Small tables with named rows and columns. After each table, cells are looked up by row and column.

pul:
        sut    meb
buli   0.85   0.34
seka  -0.28   0.13
rig    0.28   0.09
tam   -0.75  -0.18
gat    0.56   0.52
sila  -0.32   0.25
ruge   0.67   0.47
zuki   0.56  -0.04

What is the sut of tam in pul? -0.75
What is the sut of seka in pul? -0.28
What is the meb of zuki in pul? -0.04
What is the meb of sila in pul? 0.25
What is the sut of ruge in pul? 0.67
What is the meb of rig in pul? 0.09
What is the sut of gat in pul? 0.56
What is the sut of buli in pul? 0.85
What is the sut of sila in pul? -0.32
What is the meb of tam in pul? -0.18
What is the meb of ruge in pul? 0.47
What is the meb of buli in pul? 0.34
What is the sut of zuki in pul? 0.56
What is the meb of seka in pul? 0.13
What is the sut of rig in pul? 0.28

vogi:
	vozifi	daduri	firov
lusav	157	153	87
mor	39	108	138
mib	213	141	82
bololat	95	138	110
biz	210	154	72
divil	209	137	86
pip	103	114	122

firov of biz is 72
daduri of mor is 108
daduri of lusav is 153
vozifi of biz is 210
firov of mib is 82
vozifi of mor is 39
vozifi of bololat is 95
daduri of divil is 137
vozifi of divil is 209
daduri of biz is 154

vomi:
	nani	nunezev	dat	seloniz	dodotut	tubizo	mugos	selovu
mekipi	8.349	7.767	8.034	-6.885	3.949	3.709	2.822	1.794
fazazof	4.627	4.686	3.909	1.728	4.332	2.667	3.771	3.141
sul	4.791	4.875	-0.124	3.558	7.745	-6.606	5.035	2.296
gazot	3.624	3.575	4.979	3.059	2.789	6.859	3.260	4.049

gazot, selovu: 4.049
mekipi, dodotut: 3.949
gazot, tubizo: 6.859
sul, seloniz: 3.558
gazot, mugos: 3.260
mekipi, tubizo: 3.709
Row with the largest dat: mekipi

zedu =
	vazan	vofinid	rivusa	gige	pomep	suget	denori	budivam	nesilu
suzonez	244	102	241	139	220	227	2	224	132
libunip	150	113	210	146	148	173	66	166	132
vuzu	115	71	105	242	155	74	162	135	209

budivam of libunip: 166
gige of suzonez: 139
pomep of vuzu: 155
vofinid of libunip: 113
gige of vuzu: 242
budivam of suzonez: 224
pomep of suzonez: 220
suget of vuzu: 74
rivusa of vuzu: 105
vazan of vuzu: 115
vofinid of vuzu: 71
vazan of libunip: 150
rivusa of suzonez: 241
denori of libunip: 66
suget of suzonez: 227
suget of libunip: 173
budivam of vuzu: 135
vazan of suzonez: 244
Row with the largest nesilu: vuzu

maki
|  | pules | memuta | tuzo | zom |
|---|---|---|---|---|
| buf | 0.53 | 0.41 | 0.83 | 0.23 |
| mome | 0.57 | 0.43 | 0.72 | 0.59 |
| tuf | 0.28 | 0.04 | 0.79 | 0.71 |
| nev | 0.27 | 0.36 | 0.65 | 0.03 |
| gineza | 0.26 | 0.58 | 0.35 | 0.59 |
| gotaf | 0.84 | 0.85 | 0.16 | 0.47 |
| raf | 0.11 | 0.43 | 0.48 | 0.03 |
| fuvag | 0.57 | 0.86 | 0.01 | 0.56 |
| nupezo | 0.45 | 0.80 | 0.78 | 0.10 |
| gak | 0.82 | 0.75 | 0.52 | 0.66 |

What is the zom of gak in maki? 0.66
What is the tuzo of nev in maki? 0.65
What is the tuzo of tuf in maki? 0.79
What is the pules of mome in maki? 0.57
What is the zom of tuf in maki? 0.71
What is the tuzo of gotaf in maki? 0.16
What is the tuzo of fuvag in maki? 0.01
What is the pules of gineza in maki? 0.26
What is the memuta of gotaf in maki? 0.85
What is the memuta of raf in maki? 0.43
What is the zom of mome in maki? 0.59
What is the zom of gineza in maki? 0.59

bif:
	bubimi	bepa	lir	budigov	zifugul	bepiti	fom	tumebe
dogim	41	114	196	185	107	128	180	184
lif	58	150	162	199	136	97	206	152
ves	42	74	212	166	66	169	161	203
mur	35	103	205	181	87	144	173	193
sovati	35	113	199	188	99	133	180	190

What is the bepiti of lif in bif? 97
What is the lir of lif in bif? 162
What is the bubimi of mur in bif? 35
What is the zifugul of sovati in bif? 99
What is the bepa of ves in bif? 74
What is the lir of dogim in bif? 196
What is the bepiti of sovati in bif? 133
What is the lir of ves in bif? 212
What is the bepa of mur in bif? 103
What is the fom of lif in bif? 206
What is the tumebe of ves in bif? 203
What is the lir of sovati in bif? 199
What is the fom of mur in bif? 173
What is the fom of dogim in bif? 180
What is the bepiti of dogim in bif? 128
What is the tumebe of lif in bif? 152
Row with the largest bepiti: ves

Table bunoli
|  | dozar | sepu | vap | ripafa | gok | vov | kepafum |
|---|---|---|---|---|---|---|---|
| feni | 5437 | 7841 | 6609 | 6540 | 7408 | 7344 | 6380 |
| zezap | 6348 | 3672 | 6236 | 6849 | 5108 | 6231 | 4559 |
| tosunod | 3187 | 8420 | 2015 | 3745 | 5992 | 8187 | 5406 |
| zutuna | 6520 | 6512 | 6473 | 6515 | 6390 | 6546 | 6420 |

dozar of zezap = 6348
gok of zutuna = 6390
vov of tosunod = 8187
vov of zutuna = 6546
vap of tosunod = 2015
gok of feni = 7408
ripafa of tosunod = 3745
ripafa of feni = 6540
sepu of zutuna = 6512
vap of feni = 6609
ripafa of zezap = 6849
vap of zezap = 6236
vov of feni = 7344

puv.tsv
	doz	lizema	pup
keniv	91	93	95
voda	-47	-54	-54
mibinu	-54	-49	-57
duneni	-92	-94	-95
fabini	-34	-38	-36
variku	50	58	57
fakuli	-90	-92	-94
nuv	-38	-37	-41

pup of keniv is 95
pup of duneni is -95
pup of fakuli is -94
lizema of mibinu is -49
doz of voda is -47
pup of fabini is -36
pup of variku is 57
pup of voda is -54
pup of mibinu is -57
doz of fakuli is -90
lizema of fakuli is -92
doz of variku is 50
pup of nuv is -41
lizema of keniv is 93
lizema of duneni is -94
doz of nuv is -38

kefafeg =
          zure  katedi   lida    lef
duvigo   -25.0   -77.0  -69.0  -10.1
nir       23.1    87.5   71.7    6.7
kekopes   26.5    88.2   76.3    9.5
dufu     -29.9   -79.8  -76.5  -13.8
zudozaf   29.5    80.7   76.8   13.2
laposuv   37.0    82.0   86.6   19.4
fil       22.6    85.9   70.3    6.5

lef of kekopes is 9.5
lida of zudozaf is 76.8
katedi of duvigo is -77.0
lef of zudozaf is 13.2
zure of nir is 23.1
katedi of zudozaf is 80.7
lida of laposuv is 86.6
lef of nir is 6.7
zure of fil is 22.6
lida of kekopes is 76.3
katedi of laposuv is 82.0
lida of nir is 71.7
zure of zudozaf is 29.5
lida of fil is 70.3
lef of duvigo is -10.1
katedi of dufu is -79.8
lef of dufu is -13.8
Which row has the largest katedi? kekopes

zorake:
,busumi,futos,gada,faz,zeg
nog,4.0,29.7,1.8,92.5,11.7
nododif,33.0,59.1,13.6,9.5,50.0
sor,0.6,21.7,8.7,16.5,8.7
duso,25.4,46.2,21.7,10.5,24.6
ribulo,3.1,27.7,1.9,87.2,11.2
gal,27.1,47.2,19.4,10.5,27.5
gokalo,3.2,25.2,3.2,50.6,10.7
gudemu,0.4,22.2,5.9,24.1,7.9
lum,31.8,58.7,15.8,10.2,55.6

gokalo, busumi: 3.2
sor, gada: 8.7
ribulo, futos: 27.7
gokalo, futos: 25.2
nododif, faz: 9.5
gudemu, zeg: 7.9
sor, faz: 16.5
lum, zeg: 55.6
nog, zeg: 11.7
duso, busumi: 25.4
nog, futos: 29.7
lum, faz: 10.2
lum, futos: 58.7
Row with the largest faz: nog

